Each row of numbers stands for one object and depends on some of the facts below. Use the named rows to name the rest.

Some facts about the objects:
(dranin, buplem, f); (delen, buplem, a); (kalem, buplem, c)
(rabrir, buplem, f); (viklur, buplem, a); (kalur, buplem, e)
(rine, buplem, g); (tapon, buplem, c); (koskiskil, buplem, e)
(tenar, buplem, a); (fluru, buplem, e); (tomu, buplem, b)
(drimun, buplem, c); (rokle, buplem, a); (mepla, buplem, b)
(drodok, buplem, d); (vugra, buplem, c); (brivo, buplem, f)
(drogor, buplem, g); (nofu, buplem, g); (truram, buplem, b)
(totel, buplem, a); (fidrupi, buplem, f); (studo, buplem, f)
(plonak, buplem, f); (kegen, buplem, e); (zoskon, buplem, e)
(fises, buplem, b); (flise, buplem, g); (vuzuk, buplem, b)
(vako, buplem, b); (romabri, buplem, e); (bradrel, buplem, a)
(tritam, buplem, a); (lakeske, buplem, b); (dukegrek, buplem, e)
(gizor, buplem, e); (sopek, buplem, f); (vipenam, buplem, d)
(gevo, buplem, b); (nuflan, buplem, a); (mogrir, buplem, b)
(fozegi, buplem, c); (gotagrar, buplem, g); (kleba, buplem, b)
(fiklam, buplem, f); (dagre, buplem, d); (grabo, buplem, d)
(tiru, buplem, d); (trigrom, buplem, a); (grigi, buplem, c)
(fludil, buplem, f); (vugur, buplem, b); (fliser, buplem, d)
(febivak, buplem, a); (groklan, buplem, b); (tekla, buplem, b)
(fefek, buplem, f); (grudem, buplem, a); (stastum, buplem, b)
(skistes, buplem, f); (pepur, buplem, g); (kobru, buplem, e)
(stafedil, buplem, b); (stefedru, buplem, g); (driskur, buplem, e)
(keflaskan, buplem, c); (flinaples, buplem, b); (gubu, buplem, g)
(drerer, buplem, b); (dogir, buplem, f); (dreklom, buplem, b)
(kalus, buplem, d); (vegem, buplem, e); (trisetil, buplem, g)
(deflon, buplem, e); (suvi, buplem, f); (bregeni, buplem, e)
(nefir, buplem, g); (stuklan, buplem, e); (daflekol, buplem, f)
(masem, buplem, e); (dragrok, buplem, d); (lako, buplem, g)
(dogul, buplem, c); (skeken, buplem, f); (steflam, buplem, a)
(biki, buplem, d); (grogruk, buplem, g); (sidru, buplem, f)
(tusadis, buplem, c); (loskek, buplem, f); (gulele, buplem, c)
(revis, buplem, c); (skeflin, buplem, c); (zegom, buplem, b)
(plaga, buplem, d); (breflim, buplem, c); (veke, buplem, d)
(biklon, buplem, f); (gumes, buplem, b); (stotur, buplem, g)
(rusidrun, buplem, b); (bodrer, buplem, g); (liplege, buplem, b)
(puli, buplem, b); (trodu, buplem, d); (mefli, buplem, g)
(voplitir, buplem, g); (stibrafle, buplem, a); (drestel, buplem, d)
(sigan, buplem, d); (floplak, buplem, e); (fasi, buplem, a)
(drutru, buplem, b); (flaflel, buplem, a); (nufom, buplem, a)
(plusa, buplem, d); (drudama, buplem, a); (mota, buplem, f)
(tuskor, buplem, g); (viplun, buplem, a); (filim, buplem, d)
(flezibruk, buplem, c); (ninim, buplem, f); (klotraflam, buplem, d)
(linom, buplem, g); (brumopla, buplem, f); (tresame, buplem, c)
(toram, buplem, b); (pastenos, buplem, c); (stilom, buplem, c)
(bodus, buplem, f); (gribis, buplem, f); (rorisko, buplem, a)
(treste, buplem, f); (fufes, buplem, b); (lagrul, buplem, d)
(veplan, buplem, b); (truklon, buplem, f); (brebri, buplem, e)
(plage, buplem, d); (druro, buplem, f); (nakek, buplem, a)
(daplek, buplem, a); (klokipe, buplem, a); (rigretre, buplem, d)
(teplir, buplem, b); (rotu, buplem, e); (fugepim, buplem, f)
(grosa, buplem, b); (flebre, buplem, d); (libir, buplem, b)
(bremol, buplem, e); (stiste, buplem, a); (zuva, buplem, d)
(fliklek, buplem, e); (tivun, buplem, c); (salisten, buplem, c)
(kofal, buplem, g); (tiklik, buplem, e); (tagrir, buplem, a)
(dranin, braflo, lakeske); (delen, braflo, romabri); (kalem, braflo, vugur)
(rabrir, braflo, bregeni); (viklur, braflo, stastum); (kalur, braflo, tritam)
(rine, braflo, skeflin); (tapon, braflo, kleba); (koskiskil, braflo, zegom)
(fluru, braflo, nefir); (tomu, braflo, gulele); (rokle, braflo, fludil)
(mepla, braflo, truram); (brivo, braflo, flaflel); (drogor, braflo, fises)
(nofu, braflo, trodu); (totel, braflo, pastenos); (fidrupi, braflo, deflon)
(studo, braflo, drestel); (plonak, braflo, rabrir); (kegen, braflo, fiklam)
(zoskon, braflo, vipenam); (fises, braflo, suvi); (flise, braflo, dreklom)
(vuzuk, braflo, bodus); (vako, braflo, dranin); (romabri, braflo, drogor)
(bradrel, braflo, liplege); (tritam, braflo, kobru); (lakeske, braflo, delen)
(dukegrek, braflo, skistes); (gizor, braflo, brivo); (sopek, braflo, filim)
(vipenam, braflo, drodok); (gevo, braflo, brebri); (nuflan, braflo, tagrir)
(gotagrar, braflo, tresame); (kleba, braflo, rokle); (dagre, braflo, keflaskan)
(grabo, braflo, mefli); (tiru, braflo, studo); (trigrom, braflo, zoskon)
(grigi, braflo, trisetil); (fludil, braflo, fefek); (vugur, braflo, flise)
(fliser, braflo, flebre); (febivak, braflo, grudem); (groklan, braflo, fidrupi)
(tekla, braflo, bradrel); (fefek, braflo, puli); (stastum, braflo, nofu)
(skistes, braflo, fugepim); (pepur, braflo, veke); (kobru, braflo, dogul)
(stafedil, braflo, groklan); (driskur, braflo, gizor); (keflaskan, braflo, mota)
(gubu, braflo, stafedil); (dogir, braflo, daplek); (dreklom, braflo, mepla)
(kalus, braflo, trigrom); (trisetil, braflo, lagrul); (deflon, braflo, drimun)
(suvi, braflo, stiste); (nefir, braflo, viplun); (stuklan, braflo, kalem)
(daflekol, braflo, kegen); (masem, braflo, stotur); (dragrok, braflo, nakek)
(lako, braflo, drutru); (dogul, braflo, druro); (steflam, braflo, libir)
(biki, braflo, tusadis); (grogruk, braflo, fasi); (sidru, braflo, toram)
(tusadis, braflo, gubu); (loskek, braflo, klotraflam); (revis, braflo, floplak)
(skeflin, braflo, nufom); (zegom, braflo, teplir); (plaga, braflo, febivak)
(veke, braflo, tiru); (gumes, braflo, kofal); (stotur, braflo, plaga)
(rusidrun, braflo, nuflan); (bodrer, braflo, sigan); (liplege, braflo, rusidrun)
(puli, braflo, dogir); (trodu, braflo, biki); (mefli, braflo, loskek)
(voplitir, braflo, driskur); (stibrafle, braflo, fluru); (drestel, braflo, gevo)
(sigan, braflo, bremol); (floplak, braflo, vuzuk); (fasi, braflo, plonak)
(drutru, braflo, dukegrek); (flaflel, braflo, gribis); (nufom, braflo, truklon)
(plusa, braflo, ninim); (drudama, braflo, rotu); (mota, braflo, tivun)
(tuskor, braflo, veplan); (viplun, braflo, masem); (filim, braflo, rorisko)
(flezibruk, braflo, viklur); (ninim, braflo, grigi); (klotraflam, braflo, tapon)
(brumopla, braflo, rigretre); (tresame, braflo, plusa); (toram, braflo, stefedru)
(pastenos, braflo, steflam); (stilom, braflo, kalus); (gribis, braflo, sopek)
(rorisko, braflo, zuva); (treste, braflo, fliser); (fufes, braflo, brumopla)
(lagrul, braflo, voplitir); (veplan, braflo, salisten); (truklon, braflo, tiklik)
(brebri, braflo, fufes); (plage, braflo, bodrer); (druro, braflo, plage)
(nakek, braflo, drudama); (daplek, braflo, daflekol); (klokipe, braflo, pepur)
(rigretre, braflo, stuklan); (teplir, braflo, klokipe); (rotu, braflo, flezibruk)
(fugepim, braflo, tekla); (grosa, braflo, kalur); (flebre, braflo, dagre)
(libir, braflo, vako); (bremol, braflo, treste); (stiste, braflo, sidru)
(zuva, braflo, rine); (fliklek, braflo, totel); (tivun, braflo, stilom)
(salisten, braflo, lako); (kofal, braflo, koskiskil); (tiklik, braflo, tomu)
(tagrir, braflo, revis)

Known rows:
[-12  -1  -6   3   6 -10  13 -26  13  11 -14   0  -2  -4  13 -13  11   0
   4  -9   1  15  10   0   3 -23  -5   2  -3  -2   6  12   1  -3 -11 -27
  21  -5   3   2  13  -1   2  -3   4  12   8   9   0  -6]: veplan
[-14   0  -5  21   3  -5   3 -16  17   6 -13  -4   8  -2  29   0   8 -13
 -19 -13   7  -8   7  -1   4  -7   2   8  17   6   3   7  -1  -2 -10  -6
  25  -5   9   4  19   0  -3 -10  -3   2   7   1   6  -4]: plage
[-10   0  -5  18   5  -5   0 -16  15  10 -15  -4  11  -5  32   2   7 -14
 -19 -13   8  -7  10   3   0  -6   2   7  16  13   2   8   4  -1  -8  -8
  19  -8  10   1  17   3  -9 -10  -3   4   8   1  12  -5]: druro
[-17   4  -3   9   7  -1  -7 -16  14  13 -16   1   5  -5  23  -3   1  -5
  -4  -7  -2   5   0  13   2 -12  -1  -3 -10   3 -14   3  -7 -11 -10 -10
  16 -10   5   7   7   5  -3  -1   5   4   5   9  15  -4]: fidrupi
[-17   1 -11   8  18  -6  -6 -22  17  14 -11   8  -9 -13  14 -13   8  -2
  -7   6  -1   4   4   4  21  -7  -7  18  -7  13  -5  15  -6 -16  -9 -19
  -4 -20   7  -1  10  10   7 -12   4  15  -7  18   0  -1]: voplitir
[-14   0  -7   6   8  -8   2 -22  14   9 -12   2   6 -12  20  -7   7  -5
  -4 -11   0  14  10   8   2 -16  -4   2  -4   3   0   6  -4  -8 -11 -21
  23  -6   3   0  11   5  -8  -4  10  13   5   8   7  -8]: skistes
[-15   1  -7   8   9  -7  -1 -20  14   8 -12   3   6 -11  20  -6   6  -5
  -5 -11   0  13   8   8   3 -14  -2   2  -4   4  -1   6  -6  -8 -10 -19
  20  -8   3   1  10   4  -9  -6   9  13   3   8   9  -8]: fugepim
[-14   9   0  15   3  -9  -3 -14  -4   8 -27  15  -2  -8   9 -27  10  12
   0 -12   4   3   4  -8   9 -14  10 -14  -8  -1   7   4 -11  -8  -5 -25
   9  -2   4  11   6   3  -7 -13   7   7   4   2  15   2]: zegom
[ -9  10  -2  18  11   8   2 -17  11  -6   1  10   1   4  13 -10   6  -9
  -5   2   3  14   0   9  11 -13 -16   2   1  -2 -11  -5 -12  -4 -16 -14
  15  -7  -5   3  14  -7 -12  -9  12   7  -3  13   7 -16]: zuva
[-33   5  -7   5  11 -13 -10  -8  19   5  -7   2  -4  -3   5   0  11  -5
 -15 -27  -4  17   0  14   5 -23  10   2  -4   0  -3   8 -19  -8 -20  -7
  28 -11  -3   3   6  -6   8 -13   8  17   7   5   3 -13]: kalus
[-23   1  -2  16   3  -6   2 -22  12  -1 -16   3   4  -7  17  -8   4   0
  -5  -9  -2  13   4   3   8 -11   3   6   3   7  -6   8 -16  -2  -7 -12
  17  -8   2  10   9  -5  -4  -5  10   6   4   8  12 -13]: febivak
[-23   1  -3  16   2  -7   3 -22  12   0 -16   4   5  -8  17  -9   5   0
  -5  -9  -2  13   5   3   8 -11   4   7   4   7  -4   8 -16  -2  -6 -13
  17  -7   3  10   9  -5  -4  -6   9   7   4   7  11 -13]: stibrafle
[-18   3  -3  13   9  -5   4 -18  13   4 -16   2  -3   1  12  -7  11   0
  -1  -8   0   7   2  -1   8 -16   2   0  -2   3   0  12  -6  -5  -8 -16
   8 -10   3   6  10  -3  -1 -13   2  10   2   9  10  -5]: puli
[-19  10  -7  11  10  -2  -5 -17  10  15 -18   3  -7  -4  20  -1  10  -6
  -6  -8   3   0   3   6   6 -14  -6  -2  -8   3  -4   9  -1  -8 -13 -20
   6 -13   3   5   7   3   5 -11   5  11  -3  14   8   0]: drogor
[-31  -5  -7  20   5  -4  10 -30  23  -7 -26 -11   5  -4  28  12   9   3
   5  -7  -5  18   1  -3   4  -9  -7  -4 -14   3   1  14  -6  -7  -2 -20
  15  -5  -2  15   7   4  -3 -14  17  12  -6  17  18  -6]: kalem
[-13   5  -6  21   6  -5   4 -19  11  12 -20  -7  -1   1  24   0  10 -12
 -10 -11   2 -13   9  -6   3 -11   2   9  20   7   7   9   2   3 -10  -7
  15  -9   9   1  17  -7  -2 -10  -8   7   7   5   4   0]: kalur
[-17 -10 -10  10  14 -11  -1 -26  20   4 -13   5  -3 -11  14 -18   4   8
  -9   8   0  14   4   3  22  -5  -2  20  -6  20  -7  13 -13 -15  -4 -11
   5 -16   5   5  12   9   7  -8   9   8   0  15   7 -11]: tresame
[ -6   9  -2  18  10   6   4 -20   8  -8  -4   8  -4   7  14  -9   9  -2
  -6   4  10  20   3  10   8 -14 -18  -3   0   7 -10  -3  -8   5 -14 -14
  10  -8 -10   7  14  -9  -7 -10  16   6  -2  16  15 -22]: skeflin

Rows to name:
No name comes twice in this set of rows, the named rows included.
[-15   8   0  15   3  -9  -1 -15  -2   8 -27  13  -1  -8  10 -25  10  11
   1 -12   3   4   4  -9  10 -14   9 -13  -8  -2   7   5 -10  -8  -4 -26
   9  -2   4  11   6   2  -8 -14   7   8   3   2  14   2] | gumes
[-17   0 -10  11  17  -5  -1 -24  15  10 -12   5  -8  -7   8 -17   5  -1
   2   6  -9   4   2  -1  20 -10  -2  21  -1   8  -4   9 -14 -14  -7 -11
   1 -17   6   0  11   0   0  -8   1  15  -3  16  -1  -3] | driskur
[-12  -1  -7   9  16  -3  -5 -20  18   5  -5   8   3 -10  16 -13   3  -4
  -7   4  -2  12   4   9  14  -8  -5  14  -4  12 -10   6 -11 -14  -9 -13
   7 -15   3   0  12   6  -9  -8   8  11  -2  13   8 -10] | brivo
[-17   1  -5  19   4  -6   1 -15  17   6 -12  -3   6  -2  25   0   9 -12
 -19 -15   5  -4   6   1   5  -9   3   7  14   5   2   7  -3  -3 -12  -6
  25  -6   8   3  16  -1  -1 -10  -2   4   7   2   6  -5] | sigan
[-14   4  -9   7   8  -8   8 -26  10  13 -17  -1  -5  -7  13 -11   9  -4
   5  -9  -5   9   9  -1   4 -21  -6   5   0  -4   7   7  -4  -4 -12 -23
  20  -6   3   0  12  -5  -1  -2   5  16   5  12  -3  -3] | dukegrek
[-26   3  -6  12   7 -10  -4 -11  18   5 -10  -1   1  -2  15   0  10  -8
 -17 -21   1   7   3   8   5 -16   6   4   5   3  -1   8 -11  -6 -15  -7
  27  -9   3   3  11  -3   3 -12   3  11   7   4   5  -9] | flebre
[-10   6  -3  17  12   5   1 -18  13  -4   0  10   0   0  14 -12   6  -8
  -6   3   2  13   0   7  13 -12 -13   6   0   0 -10  -2 -13  -7 -14 -13
  14  -8  -3   3  14  -4  -9  -9  11   8  -3  13   6 -14] | filim
[-32  11  -9   5  13 -13  -8 -11  14  11 -15  -1 -13   1   1   1  13  -5
  -6 -26  -8  11   2  10   3 -27  10   3  -1   0   1  10 -16  -3 -19  -7
  18 -15  -2   1   4 -13   9 -13   3  22   6  10   1  -9] | zoskon
[-18   3  -7  14  10  -7  -3 -17  15   1 -12   5   7 -11  19  -4   9  -5
  -9 -13   0  12   7   4   6 -11   1   4   0   8   2   7  -9  -8  -9 -17
  15  -9   2   0  10   3 -15 -15  10  15  -1   7  12  -9] | dranin
[ -6  11   0  15  12   8   6 -18   8  -4  -2   9  -6  11   8 -11  11  -6
   2   4   5  14   0   6   9 -18 -14  -1   0   1  -8   2  -5   3 -14 -16
   3 -10  -6   4  14 -12  -9 -12   7   8  -2  15  10 -16] | tomu
[-26   2  -3  17   6  -4   9 -23  16  -1 -25  -3   2  -2  18   0  11   2
   9  -9  -6  10   0  -7   5 -13   1  -6 -12  -4   4  14  -6  -8  -3 -24
   9  -5   2  12   7   1  -7 -15   8  12  -3  12  14   1] | fufes
[-26   8   0  23  11  -2  -6 -11  14  -3 -18   4  -4   6  11  -2  10   0
  -7  -8  -1   0  -6  -2  12  -8  10  -1  -1   8  -4  11 -12  -6  -5  -5
  -4 -14   2  11   7  -5  -5 -23   1   8  -4   9  19  -4] | vuzuk
[ -6  18  -5  16  14  10  -1 -17   6   3  -3  12  -9   4  14  -5  12 -12
  -4   2   8  10   4  10   9 -16 -22  -2  -2   2  -7   0  -1   1 -19 -22
   1 -13  -7   1  12  -6  -7 -14  11  13  -9  19   7 -12] | rine

Now the same objects, written a new way:
Some objects and their rows:
[ 11  -7  -3   3  -9  18 -28  12 -11   1  14  -7 -16 -11]: flinaples
[  5  36 -51  -5 -20  11 -11 -27   1   9 -16  23  12 -15]: gribis
[-16 -13  -3  10 -11  -7  21 -13   4  15  12  12   1 -21]: koskiskil
[-39  -9  16   8  18  11 -10 -23  -3  10   1  10  26 -15]: lako
[-3  1 -7  9  8 -1 -8 -8  7  1 -8  6 -4 -3]: daflekol
[ -7 -22  -8  24 -18   3  29  -3  27  38  14  -2   2 -22]: veke
[ -9  -2   4   5   2   8 -24  -2   0   5   4  -4   4 -16]: vuzuk
[  1  18 -29   4  -5   0  -8 -19   6   6 -14  13   8  -9]: ninim
[ -8  10 -18  16  -3  -4   4 -12  -3  -1  14   8  15 -17]: tresame
[ -8  18 -35  -1 -15  11   7 -27  -8   5  -1  20  13 -12]: trisetil
[ 21 -18 -10  17   2 -35   5 -14 -25  -3   2 -10  32 -12]: tivun
[-13   6  -5   9   6 -12  -4 -10  13  -5  -2  -1   2  -5]: puli
[ -8 -14 -11  29 -12  -7  19   1  18  26  18  12   8 -25]: kalem
[-14   5  -2  15  12  -7  14 -12   1 -11   6  11  -8  -6]: drudama
[ 29 -27  -8   9   2 -31  12 -24 -27   0  -5 -30  30  -4]: dagre
[-20  11  -6  20  12 -11  15  -5   5 -24  21   5  -5   1]: flezibruk
[-15   0  -5  10   3   3  14 -17   5  -2  11  -9   7  -5]: klotraflam
[ -2 -10 -11  18 -12  -9   6  -2  27  27   1   4   0 -21]: vugur

Rows to name:
No name comes twice in this set of rows, the named rows included.
[-10 -25  -8  23 -13  -2  27  -5  18  36   7  17  -1 -16] | pepur
[ -6  -8 -10  17  -9 -11   6  -4  24  21   0   3   1 -18] | zegom
[-10 -10  -3   5  -5 -13  14 -18 -11   0   7   4   8 -13] | kalur
[-11  -8   1   2  -8   8   2  -5 -16  -2  17   6  -7 -14] | kegen
[-10 -18  -9  16  -8   2  18  -8   8  23   6  13   1 -12] | flise
[ 21 -22  -8   9   2 -24  13 -22 -21   0  -3 -26  27  -5] | plage
[ -1  -6  -9  14  -9  -6  -2  -2  15  16   1   1  -1 -16] | dreklom
[-18  10  -1  17  18  -9  19  -9   5 -23   8  13 -18   2] | viklur
[ -5  25 -37   8 -17   6   2 -20  -6   0   9  16  22 -22] | skeflin
[ -1   2  -5   7  -1   3 -13   1   3  -6   6  -4 -12  -5] | toram
[ 18 -15 -11  17   5 -30   5 -14 -22  -3   3  -8  29 -11] | stilom
[ 37 -24 -11  10  12 -42  -7 -19 -21   2 -27 -13  23   0] | treste
[ 23 -28  -8   8   7 -31  12 -23 -29   2 -11  -8  25   0] | bodrer

